Below are the code and all the weights of a small trained network. Each question names an input and a target symbol and asks about switching units off, where a switched-off unit gives its printed mean instead of its output.

import numpy as np


def w(rows, s, z=0):
    codes = np.array(rows[::2]) - 128.0
    scale = np.full(codes.shape[1], s)
    scale[-1] = z or s
    return codes * scale


def norm(h):
    return h / np.sqrt((h * h).mean(-1, keepdims=True) + 1e-5)


def f(y):
    return np.maximum(y, 0)


def softmax(a):
    e = np.exp(a - a.max(-1, keepdims=True))
    return e / e.sum(-1, keepdims=True)


def log_softmax(a):
    a = a - a.max(-1, keepdims=True)
    return a - np.log(np.exp(a).sum(-1, keepdims=True))


def net(x, mask):
    ids = ['βδζηλμπφ'.index(c) for c in x.split()]
    T = len(ids)
    res = E[ids] + P[:T]
    u = 0
    for l in range(2):
        q, k, v = (norm(res) @ M[l].T for M in (Q, K, V))
        z = softmax(np.where(np.tri(T) > 0, q @ k.T / 4**0.5, -1e9)) @ v
        res = res + np.where(mask[u], z, O[l][:, -1]) @ O[l][:, :-1]
        u += 1
        y = f(norm(res) @ A[l][:, :-1].T + A[l][:, -1])
        res = res + np.where(mask[u : u + 4], y, B[l][:, -1]) @ B[l][:, :-1]
        u += 4
    return log_softmax(norm(res)[-1] @ U[:, :-1].T + U[:, -1])


Q, K, V, O, A, B = {}, {}, {}, {}, {}, {}
E = w([
[172,135,104,89,128,71,101,95,187,138],'β',
[115,123,54,110,198,141,134,93,94,201],'δ',
[134,123,83,66,93,99,97,146,138,119],'ζ',
[204,188,157,81,110,175,151,123,148,119],'η',
[184,27,112,69,184,159,125,124,204,6],'λ',
[106,70,143,32,182,92,204,36,113,115],'μ',
[78,99,145,146,155,177,181,163,143,102],'π',
[79,88,111,134,119,53,143,152,170,118],'φ',
],0.011)
P = w([
[86,148,108,98,139,179,207,161,205,254],'0',
[99,177,57,138,124,139,155,83,107,74],'1',
[165,130,45,153,114,133,214,155,119,99],'2',
[75,135,151,133,93,163,101,71,118,167],'3',
[169,55,124,155,81,123,153,161,68,149],'4',
[86,191,109,143,115,102,126,89,48,81],'5',
[123,99,166,110,161,122,121,190,101,165],'6',
[89,140,162,126,77,134,137,75,94,154],'7',
[116,160,141,116,174,106,125,168,87,112],'8',
],0.0068)
Q[0] = w([
[64,220,92,71,190,98,186,103,94,165],'L0H0',
[143,180,91,244,97,143,83,168,127,136],'L0H0',
[169,147,107,113,208,92,148,213,123,89],'L0H0',
[79,188,150,112,148,105,96,101,146,4],'L0H0',
],0.022)
K[0] = w([
[75,144,223,134,184,106,9,129,29,213],'L0H0',
[60,224,55,116,103,157,137,144,248,178],'L0H0',
[178,21,179,84,135,148,150,208,172,250],'L0H0',
[81,114,234,67,153,140,17,141,194,105],'L0H0',
],0.016)
V[0] = w([
[44,63,121,181,197,87,136,104,114,118],'L0H0',
[168,129,86,46,79,128,70,170,75,115],'L0H0',
[224,167,108,180,182,22,81,60,201,183],'L0H0',
[201,155,175,159,201,244,165,119,47,143],'L0H0',
],0.011)
O[0] = w([
[221,96,104,210,84,161,161,154,115,97,254],'L0H0',
[69,153,87,87,141,133,94,119,82,107,136],'L0H0',
[110,2,149,36,67,153,117,152,178,139,202],'L0H0',
[95,137,147,168,99,114,118,6,205,77,207],'L0H0',
],0.0079,0.0053)
A[0] = w([
[156,125,116,122,147,22,102,122,140,120,220],'L0N0',
[25,68,187,186,98,152,151,195,127,106,56],'L0N1',
[53,167,199,116,143,121,60,105,162,128,1],'L0N2',
[172,122,173,39,1,78,98,134,195,80,235],'L0N3',
],0.012,0.00078)
B[0] = w([
[161,171,139,106,70,189,133,89,126,139,166],'L0N0',
[139,159,151,105,2,199,164,170,190,128,163],'L0N1',
[49,158,107,71,69,65,220,149,99,96,144],'L0N2',
[116,134,198,144,15,191,231,156,198,102,254],'L0N3',
],0.0078,0.0071)
Q[1] = w([
[112,196,75,74,132,172,145,164,76,238],'L1H0',
[45,213,209,92,87,106,118,105,110,119],'L1H0',
[124,145,15,134,195,138,249,61,182,92],'L1H0',
[95,22,65,37,190,179,230,70,109,79],'L1H0',
],0.015)
K[1] = w([
[143,144,188,63,176,84,87,208,104,60],'L1H0',
[69,138,104,150,115,127,20,91,140,57],'L1H0',
[117,186,143,142,245,64,144,140,227,179],'L1H0',
[39,137,107,74,145,156,185,225,212,252],'L1H0',
],0.016)
V[1] = w([
[149,128,125,138,248,187,159,166,204,16],'L1H0',
[175,147,176,94,55,86,238,158,128,100],'L1H0',
[110,182,63,171,76,140,49,233,159,126],'L1H0',
[141,97,139,12,107,155,34,144,174,99],'L1H0',
],0.014)
O[1] = w([
[79,223,18,120,102,204,28,56,130,92,141],'L1H0',
[67,197,221,140,140,70,44,197,55,167,208],'L1H0',
[61,130,111,231,202,93,169,110,254,42,2],'L1H0',
[62,150,89,127,183,254,192,217,197,219,112],'L1H0',
],0.0077,0.0074)
A[1] = w([
[205,109,74,134,167,108,121,49,70,126,97],'L1N0',
[78,130,107,131,255,152,161,130,116,181,50],'L1N1',
[80,183,114,144,151,110,173,184,61,210,76],'L1N2',
[197,99,106,200,127,175,176,156,181,96,5],'L1N3',
],0.02,0.0029)
B[1] = w([
[67,105,144,96,172,161,189,198,181,194,248],'L1N0',
[114,157,145,132,8,114,223,120,30,128,208],'L1N1',
[168,67,40,125,183,108,96,85,173,88,220],'L1N2',
[207,105,164,83,103,150,34,67,182,130,190],'L1N3',
],0.014,0.015)
U = w([
[136,149,173,122,105,94,77,165,24,198,128],'β',
[87,70,158,122,158,178,187,219,183,177,169],'δ',
[192,63,73,151,202,79,70,146,154,123,146],'ζ',
[84,199,57,135,136,212,87,110,146,128,141],'η',
[176,92,190,124,42,172,151,70,181,78,108],'λ',
[17,97,138,40,131,48,125,66,156,75,40],'μ',
[85,188,199,253,149,96,150,152,157,98,252],'π',
[121,99,41,159,75,104,227,125,60,99,89],'φ',
],0.0062,0.0042)

Each question gives the input, a string of symbols that net reads in full, and the target symbol t.
The units are the heads (4 rows each of Q, K, V and O) and the neurons (one row each of A and B). Each row of codes is followed by its name. A weight is (code - 128) times the scale printed after its matrix; where a second scale follows, it is the last column's (O, A, B and U).
mask holds one flag per unit, layer by layer, with each layer's heads first. A switched-off unit (its flag False) gives its mean, the last column of its rows in O or B, instead of its output. The means were averaged over made-up inputs and are rounded, as every weight is.
A unit's drop is (log p(t) with every unit on - log p(t) with that unit switched off) / (log p(t) with every unit on - log p(t) with every unit switched off).
The circuit of an input: a set's keep is (log p(t) with only the set's units on - log p(t) with every unit switched off) / (log p(t) with every unit on - log p(t) with every unit switched off). Starting from all 10 units, units are removed one at a time, each time the one whose removal leaves the highest keep (on an exact tie, the one counted first), for as long as the keep stays at least 0.8.
circuit, biggest first: the units of the circuit, biggest drop first
most important unit: the unit with the biggest drop
top k neurons: the k neurons with the biggest drops, biggest first
k most important neurons of layer l: the k neurons of layer l with the biggest drops, biggest first
drop of u: that unit's drop, to one decimal
input β δ β δ ζ π δ φ, target π: most important unit -> L0H0
input δ ζ π ζ π λ μ ζ, target η: circuit, biggest first -> L0H0, L1H0
input π δ β μ ζ δ λ, target μ: circuit, biggest first -> L1H0, L0H0, L1N0, L0N3
input δ β π δ μ, target δ: circuit, biggest first -> L1N0, L0H0, L0N3
input ζ η δ β ζ ζ φ, target φ: circuit, biggest first -> L0H0, L1N1, L1H0, L1N2
input β δ λ δ ζ π η λ, target φ: top 2 neurons -> L1N1, L1N2
input η φ δ ζ δ λ, target ζ: top 2 neurons -> L1N2, L0N2
input δ δ δ λ, target δ: top 2 neurons -> L0N3, L1N0
input π β μ, target μ: circuit, biggest first -> L1H0, L0H0, L1N0, L0N3
input β δ ζ β δ ζ, target δ: circuit, biggest first -> L0H0, L1H0
input ζ δ ζ β ζ β δ, target λ: circuit, biggest first -> L1H0, L0H0, L1N3, L1N1
input ζ δ δ δ δ δ φ, target λ: circuit, biggest first -> L0N3, L1N0
input δ δ β δ ζ β λ μ, target δ: circuit, biggest first -> L0H0, L1N0, L0N3
input δ η ζ λ η β β, target μ: most important unit -> L0H0
input λ δ η ζ δ π ζ η μ, target η: circuit, biggest first -> L1H0, L0H0
input β η δ η β ζ β δ, target φ: top 4 neurons -> L1N1, L1N2, L0N3, L1N0
input λ δ μ ζ η ζ, target φ: 2 most important neurons of layer 1 -> L1N1, L1N2
input δ δ δ η η ζ, target μ: drop of L0H0 -> 1.5
input π ζ β δ μ ζ δ, target μ: drop of L1N2 -> 0.1
input β β λ, target φ: drop of L0H0 -> 2.0
input δ β π, target λ: most important unit -> L0N3
